Here is a tiny trained network, its code and every weight. The questions are about switching its units off for an input and a class, where a switched-off unit gives its printed mean instead of its output.

import numpy as np


def w(rows, s, z=0):
    codes = np.array(rows[::2]) - 128.0
    scale = np.full(codes.shape[1], s)
    scale[-1] = z or s
    return codes * scale


def norm(h):
    return h / np.sqrt((h * h).mean(-1, keepdims=True) + 1e-5)


def f(y):
    return np.maximum(y, 0)


def log_softmax(a):
    a = a - a.max(-1, keepdims=True)
    return a - np.log(np.exp(a).sum(-1, keepdims=True))


def net(x, mask):
    res = np.array(x, float).reshape(1, 3) / 4 @ E
    u = 0
    for l in range(2):
        y = f(norm(res) @ A[l][:, :-1].T + A[l][:, -1])
        res = res + np.where(mask[u : u + 7], y, B[l][:, -1]) @ B[l][:, :-1]
        u += 7
    return log_softmax(norm(res)[-1] @ U[:, :-1].T + U[:, -1])


A, B = {}, {}
E = w([
[115,91,136,115,154,126,178,61],'x0',
[151,112,182,89,140,77,35,62],'x1',
[70,104,5,173,146,146,101,79],'x2',
],0.0025)
A[0] = w([
[66,113,26,169,140,130,90,123,25],'L0N0',
[115,113,136,104,150,159,172,64,81],'L0N1',
[67,93,57,164,149,147,145,93,28],'L0N2',
[121,145,107,141,117,146,132,153,85],'L0N3',
[145,140,154,137,125,104,84,125,64],'L0N4',
[165,131,186,111,101,67,96,127,2],'L0N5',
[127,117,101,168,128,177,254,151,4],'L0N6',
],0.0036,0.0026)
B[0] = w([
[182,130,72,165,130,197,31,73,254],'L0N0',
[139,115,106,109,136,84,120,96,169],'L0N1',
[254,174,158,93,118,161,68,133,223],'L0N2',
[125,133,159,103,141,136,120,128,157],'L0N3',
[102,127,139,108,141,162,152,161,159],'L0N4',
[133,134,160,73,180,199,86,165,182],'L0N5',
[48,186,187,43,112,134,197,188,201],'L0N6',
],0.0041,0.0025)
A[1] = w([
[161,144,200,118,90,69,142,197,197],'L1N0',
[141,88,220,80,160,65,80,97,88],'L1N1',
[102,117,49,171,138,139,68,113,115],'L1N2',
[96,23,127,112,165,21,186,47,78],'L1N3',
[99,142,140,101,123,155,255,134,51],'L1N4',
[125,172,105,155,74,176,149,215,105],'L1N5',
[72,128,126,168,100,118,250,169,2],'L1N6',
],0.0043,0.0029)
B[1] = w([
[175,90,75,159,139,110,73,87,251],'L1N0',
[75,128,163,133,183,170,149,212,238],'L1N1',
[102,85,156,119,107,183,148,52,230],'L1N2',
[101,129,106,228,106,51,193,107,174],'L1N3',
[71,167,72,45,145,81,83,132,179],'L1N4',
[137,127,163,146,89,82,212,122,216],'L1N5',
[92,192,51,2,142,75,43,116,156],'L1N6',
],0.0049,0.0036)
U = w([
[49,86,162,214,174,48,204,94,118],'0',
[129,97,71,151,103,221,67,16,201],'1',
[218,121,130,208,53,51,129,168,99],'2',
[153,94,215,94,201,143,55,211,173],'3',
[85,199,71,2,99,60,159,172,172],'4',
[39,108,161,127,127,174,102,128,3],'5',
[99,156,110,160,58,222,239,144,89],'6',
],0.0099,0.0047)

Each question gives the input, the list of numbers given to net, and the class t.
The units are the neurons (one row each of A and B). Each row of codes is followed by its name. A weight is (code - 128) times the scale printed after its matrix; where a second scale follows, it is the last column's (A, B and U).
mask holds one flag per neuron, layer by layer. A switched-off neuron (its flag False) gives its mean, the last column of its row in B, instead of its output. The means were averaged over made-up inputs and are rounded, as every weight is.
A unit's drop is (log p(t) with every unit on - log p(t) with that unit switched off) / (log p(t) with every unit on - log p(t) with every unit switched off).
The circuit of an input: a set's keep is (log p(t) with only the set's units on - log p(t) with every unit switched off) / (log p(t) with every unit on - log p(t) with every unit switched off). Starting from the 12 units with the biggest drops (on a tie, the unit counted first), units are removed one at a time, each time the one whose removal leaves the highest keep (on an exact tie, the one counted first), for as long as the keep stays at least 0.8.
circuit, biggest first: the units of the circuit, biggest drop first
k most important neurons: the k neurons with the biggest drops, biggest first
k most important neurons of layer l: the k neurons of layer l with the biggest drops, biggest first
drop of u: that unit's drop, to one decimal
input [8,2,-5], class 0: circuit, biggest first -> (L1N3, L0N2)
input [-3,-7,2], class 4: circuit, biggest first -> (L0N6, L1N6)
input [-1,-2,1], class 6: circuit, biggest first -> (L1N5)
input [-6,-5,-8], class 2: circuit, biggest first -> (L1N0, L1N1)
input [3,2,1], class 0: circuit, biggest first -> (L1N3, L0N0)
input [-4,6,3], class 5: circuit, biggest first -> (L1N0, L0N2)
input [4,4,2], class 0: circuit, biggest first -> (L1N3, L0N0)
input [2,8,4], class 0: circuit, biggest first -> (L1N3, L0N0, L0N2)
input [4,-7,4], class 4: 2 most important neurons -> (L0N6, L1N4)
input [-1,2,1], class 5: 2 most important neurons -> (L0N0, L1N0)
input [6,7,5], class 0: 3 most important neurons of layer 1 -> (L1N3, L1N0, L1N1)
input [7,4,4], class 0: 3 most important neurons -> (L1N3, L0N0, L1N0)
input [-5,1,0], class 2: 2 most important neurons -> (L0N0, L1N5)
input [-8,-4,-1], class 2: most important neuron -> (L1N0)
input [-3,4,1], class 3: drop of L0N0 -> 0.4
input [1,-1,-1], class 4: drop of L1N6 -> 0.0
input [-8,-6,1], class 4: drop of L1N3 -> 0.1
input [3,7,3], class 0: drop of L1N3 -> 0.3
